Below is a small trained network, with its code and all its weights. Each question gives an input and a class and asks what happens when units are switched off, that is, made to give their printed mean instead of their output.

import numpy as np


def w(rows, s, z=0):
    codes = np.array(rows[::2]) - 128.0
    scale = np.full(codes.shape[1], s)
    scale[-1] = z or s
    return codes * scale


def f(y):
    return np.maximum(y, 0)


def log_softmax(a):
    a = a - a.max(-1, keepdims=True)
    return a - np.log(np.exp(a).sum(-1, keepdims=True))


def net(x, mask):
    res = np.array(x, float).reshape(1, 7) / 4 @ E
    y = f(res @ A[0][:, :-1].T + A[0][:, -1])
    res = res + np.where(mask, y, B[0][:, -1]) @ B[0][:, :-1]
    return log_softmax(res[-1] @ U[:, :-1].T + U[:, -1])


A, B = {}, {}
E = w([
[108,157,117,2,146,97,203,237],'x0',
[94,119,139,123,115,125,139,111],'x1',
[97,112,253,168,172,244,175,187],'x2',
[124,137,132,122,129,135,124,122],'x3',
[96,133,135,117,115,139,136,107],'x4',
[9,226,101,193,179,78,74,193],'x5',
[105,114,137,135,112,115,148,121],'x6',
],0.007)
A[0] = w([
[137,88,116,237,110,172,59,71,156],'n1',
[155,68,135,187,114,167,84,37,116],'n2',
[137,155,43,94,101,61,107,56,45],'n3',
[168,76,145,72,119,151,180,84,1],'n4',
[118,142,107,27,148,139,153,157,119],'n5',
[131,168,136,38,108,119,159,176,97],'n6',
[166,159,137,204,120,175,98,35,147],'n7',
[125,135,139,42,142,108,159,183,135],'n8',
[113,98,193,171,150,157,142,198,35],'n9',
[195,76,117,94,65,162,168,117,40],'n10',
[92,91,173,196,155,252,182,191,122],'n11',
[129,112,147,28,163,108,163,206,169],'n12',
[128,134,105,11,134,125,197,210,127],'n13',
[192,99,122,81,94,171,192,70,34],'n14',
[120,140,18,120,110,28,126,72,96],'n15',
[112,135,195,146,169,190,150,122,133],'n16',
[29,254,112,207,165,44,131,198,45],'n17',
[210,68,139,49,92,164,186,95,64],'n18',
[198,85,163,70,105,140,158,89,50],'n19',
[88,129,119,89,162,97,145,197,119],'n20',
[124,136,32,86,76,22,89,65,88],'n21',
[145,139,132,44,100,127,167,193,177],'n22',
[91,131,255,175,189,204,161,183,63],'n23',
],0.0058,0.0009)
B[0] = w([
[144,209,207,243,83,1,149,25,196],'n1',
[111,177,161,174,110,50,130,67,187],'n2',
[192,94,154,59,55,191,175,182,201],'n3',
[80,102,68,154,160,133,61,160,175],'n4',
[135,157,182,182,120,53,148,90,194],'n5',
[121,200,182,187,71,76,163,67,197],'n6',
[135,201,193,185,79,66,168,36,184],'n7',
[136,178,197,194,108,67,134,85,200],'n8',
[157,102,134,82,135,167,188,151,179],'n9',
[40,87,101,134,205,168,77,148,179],'n10',
[236,105,140,44,115,168,190,185,214],'n11',
[134,187,154,209,74,51,128,49,216],'n12',
[111,212,199,184,67,35,144,70,232],'n13',
[47,88,58,169,177,158,61,133,183],'n14',
[196,98,145,26,98,221,193,178,215],'n15',
[208,94,168,66,63,149,138,154,180],'n16',
[6,45,28,141,215,202,16,206,255],'n17',
[35,76,19,183,228,160,22,197,200],'n18',
[34,77,58,154,202,183,41,183,181],'n19',
[100,185,131,189,129,90,113,107,194],'n20',
[231,71,112,32,70,193,240,205,226],'n21',
[107,183,161,220,106,46,154,51,202],'n22',
[197,86,118,47,101,188,205,190,223],'n23',
],0.0048,0.0075)
U = w([
[136,203,179,224,87,40,141,45,255],'0',
[235,105,124,5,95,209,192,168,101],'1',
[19,103,49,163,228,179,8,159,20],'2',
],0.011,0.00073)

Each question gives the input, the list of numbers given to net, and the class t.
The units are the neurons (one row each of A and B). Each row of codes is followed by its name. A weight is (code - 128) times the scale printed after its matrix; where a second scale follows, it is the last column's (A, B and U).
mask holds one flag per neuron, in row order. A switched-off neuron (its flag False) gives its mean, the last column of its row in B, instead of its output. The means were averaged over made-up inputs and are rounded, as every weight is.
A unit's drop is (log p(t) with every unit on - log p(t) with that unit switched off) / (log p(t) with every unit on - log p(t) with every unit switched off).
The circuit of an input: a set's keep is (log p(t) with only the set's units on - log p(t) with every unit switched off) / (log p(t) with every unit on - log p(t) with every unit switched off). Starting from the 12 units with the biggest drops (on a tie, the unit counted first), units are removed one at a time, each time the one whose removal leaves the highest keep (on an exact tie, the one counted first), for as long as the keep stays at least 0.8.
units of the circuit, in order: the units of the circuit, biggest drop first
unit that matters most: the unit with the biggest drop
top k neurons: the k neurons with the biggest drops, biggest first
drop of u: that unit's drop, to one decimal
input [0,6,1,-8,-6,1,3], class 1: units of the circuit, in order : (n13; n1)
input [-6,6,7,-7,1,5,5], class 1: units of the circuit, in order : (n23; n11)
input [7,7,-6,-5,-8,-2,8], class 0: unit that matters most : n13
input [2,8,-4,2,1,-5,6], class 2: units of the circuit, in order : (n18; n19)
input [-6,-3,8,-2,4,-3,-5], class 1: top 2 neurons : (n11; n23)
input [-6,-6,-8,4,0,-8,-4], class 1: top 2 neurons : (n21; n3)
input [7,1,-7,7,-8,-2,-1], class 0: top 2 neurons : (n13; n22)
input [-1,8,6,-4,3,5,3], class 1: top 2 neurons : (n23; n11)
input [-7,-5,-8,2,-4,-7,3], class 1: top 2 neurons : (n21; n15)
input [6,-2,6,0,4,-8,-8], class 2: top 2 neurons : (n18; n19)
input [-6,-8,8,3,-3,-1,-1], class 1: top 2 neurons : (n23; n11)
input [0,1,-3,-6,2,-4,2], class 2: drop of n14 : 0.1
input [3,4,-8,-1,-6,6,-6], class 1: drop of n21 : 0.2
input [0,8,2,-7,-5,-3,6], class 2: unit that matters most : n21
input [1,-1,-7,4,-5,-8,3], class 2: drop of n18 : 0.6
input [-3,-1,-6,-5,8,-7,-2], class 2: drop of n14 : 0.3
